grid = [128 129 133 155 128 142 153 128 128 128]
grid[-10] -> 128
grid[-6] -> 128
grid[1] -> 129
grid[-1] -> 128

arr =
[[126 128 111 125 102 119 155 118 124 131 141 132]
 [118 150 142 137 139 126 126 153 115 126 116 116]
 [121 153 141 141 140 128 121 155 122 128 118 121]
 [116 147 143 133 136 124 132 148 109 124 114 112]
 [115 138 141 125 126 117 142 137 104 122 112 109]
 [121 130 128 121 105 110 153 121 111 124 120 118]
 [140 144 136 143 129 124 106 141 150 131 119 140]
 [115 143 143 128 132 120 137 143 106 123 112 110]
 [119 132 134 121 111 111 150 125 107 123 115 114]
 [126 154 139 144 138 128 116 155 130 130 120 127]
 [126 127 107 127 106 125 153 119 127 134 148 135]
 [125 128 117 123 100 115 156 118 120 129 133 128]
 [117 135 138 122 118 114 146 131 105 122 113 110]
 [131 153 138 145 136 127 112 152 138 131 121 132]
 [123 129 122 122 101 112 155 119 116 126 126 123]
 [136 150 136 145 132 126 109 147 145 131 120 137]]
arr[0,0] => 126
arr[12,7] => 131
arr[6,9] => 131
arr[6,1] => 144
arr[4,0] => 115
arr[:, 10] => [141, 116, 118, 114, 112, 120, 119, 112, 115, 120, 148, 133, 113, 121, 126, 120]
arr[11,7] => 118
arr[5,9] => 124
arr[13,11] => 132
arr[7,9] => 123
arr[3,11] => 112
arr[4,2] => 141
arr[9,7] => 155
arr[0,5] => 119
arr[2,9] => 128
arr[:, 0] => [126, 118, 121, 116, 115, 121, 140, 115, 119, 126, 126, 125, 117, 131, 123, 136]
arr[6,4] => 129
arr[:, 11] => [132, 116, 121, 112, 109, 118, 140, 110, 114, 127, 135, 128, 110, 132, 123, 137]
arr[11] => [125, 128, 117, 123, 100, 115, 156, 118, 120, 129, 133, 128]
arr[7,0] => 115
arr[0,4] => 102
arr[1,6] => 126
arr[12,3] => 122
arr[10,6] => 153
arr[3,9] => 124
arr[:, 6] => [155, 126, 121, 132, 142, 153, 106, 137, 150, 116, 153, 156, 146, 112, 155, 109]
arr[:, 7] => [118, 153, 155, 148, 137, 121, 141, 143, 125, 155, 119, 118, 131, 152, 119, 147]
arr[9,10] => 120
arr[5] => [121, 130, 128, 121, 105, 110, 153, 121, 111, 124, 120, 118]
arr[10] => [126, 127, 107, 127, 106, 125, 153, 119, 127, 134, 148, 135]
arr[12,5] => 114
arr[14,6] => 155
arr[5,3] => 121
arr[14,0] => 123
arr[9,0] => 126

W =
[[129 117 119 129 135 126 103 124 127 129 135 128 127]
 [129 137 119 122 135 118 117 122 142 129 124 117 127]
 [138 120 114 117 134 127 117 123 142 129 127 117 127]
 [127 120 119 122 135 127 119 105 142 129 136 117 127]
 [127 120 130 122 127 127 117 124 142 126 135 111 127]
 [112 113 119 122 135 127 118 118 142 129 135 117 127]
 [129 120 119 132 135 127 117 124 142 108 135 117 127]
 [139 120 119 128 148 130 117 122 141 129 135 117 127]
 [128 120 119 122 124 131 117 122 142 144 135 117 127]
 [129 126 119 122 135 117 117 120 142 129 135 117 136]]
W[-10,0]: 129
W[2,9]: 129
W[5,-9]: 135
W[1]: [129, 137, 119, 122, 135, 118, 117, 122, 142, 129, 124, 117, 127]
W[-4,-13]: 129
W[-10,3]: 129
W[-3]: [139, 120, 119, 128, 148, 130, 117, 122, 141, 129, 135, 117, 127]
W[9,-12]: 126
W[-10,-3]: 135
W[0]: [129, 117, 119, 129, 135, 126, 103, 124, 127, 129, 135, 128, 127]
W[:, 9]: [129, 129, 129, 129, 126, 129, 108, 129, 144, 129]
W[0,2]: 119
W[9,8]: 142
W[-6,-11]: 130
W[9,-7]: 117
W[7,5]: 130
W[7,0]: 139
W[-7,-11]: 119
W[2,-8]: 127
W[4]: [127, 120, 130, 122, 127, 127, 117, 124, 142, 126, 135, 111, 127]
W[5,8]: 142
W[:, -12]: [117, 137, 120, 120, 120, 113, 120, 120, 120, 126]
W[-9,-13]: 129
W[-4,5]: 127
W[0,-4]: 129
W[7,3]: 128
W[9,-4]: 129
W[:, 7]: [124, 122, 123, 105, 124, 118, 124, 122, 122, 120]
W[:, 10]: [135, 124, 127, 136, 135, 135, 135, 135, 135, 135]
W[9,-10]: 122
W[-2]: [128, 120, 119, 122, 124, 131, 117, 122, 142, 144, 135, 117, 127]
W[5,10]: 135
W[0,-8]: 126
W[-9,-9]: 135
W[4,-8]: 127
W[6]: [129, 120, 119, 132, 135, 127, 117, 124, 142, 108, 135, 117, 127]

data =
[[115 135 139 123]
 [115 150 123 125]]
Rows and columns are counted from 0.
row 0 col 0 => 115
row 0 col 3 => 123
row 0 col 1 => 135
row 1 col 0 => 115

x =
132,136,132,143,127,142,130,131,124,124,130,115,133
126,136,137,134,132,132,131,133,117,127,140,121,122
117,141,124,110,142,114,123,128,105,118,123,141,114
123,137,116,127,128,118,120,138,108,111,132,138,122
133,139,137,132,136,119,137,122,120,130,145,134,126
138,129,133,140,124,125,134,129,133,133,148,129,132
128,118,108,133,112,127,119,136,129,113,119,130,137
120,128,142,131,132,133,133,142,121,129,145,112,117
128,131,122,132,126,133,109,153,139,123,122,121,124
129,136,130,114,147,112,140,110,127,125,116,134,133
123,128,126,113,134,131,116,129,136,135,107,132,121
138,130,137,136,126,133,129,126,140,144,139,130,128
137,129,138,138,128,138,130,127,144,141,132,122,132
145,130,125,138,126,127,139,105,139,131,120,135,149
119,141,135,128,133,138,116,145,111,128,137,125,107
145,137,140,139,135,137,137,111,144,144,126,126,139
Rows and columns are counted from 0.
(0, 0)	132
(4, 5)	119
(10, 6)	116
(7, 7)	142
(9, 12)	133
(3, 3)	127
(14, 3)	128
(11, 11)	130
(12, 10)	132
(14, 5)	138
(13, 1)	130
(13, 11)	135
(2, 7)	128
(3, 1)	137
(11, 10)	139
(1, 10)	140
(10, 3)	113
(6, 10)	119
(9, 4)	147
(10, 2)	126
(4, 4)	136
(8, 3)	132
(11, 3)	136
(4, 1)	139
(10, 8)	136
(1, 4)	132
(7, 2)	142
(8, 12)	124
(4, 2)	137
(13, 12)	149
(4, 7)	122
(11, 2)	137
(11, 0)	138
(7, 0)	120
(15, 11)	126
(7, 11)	112
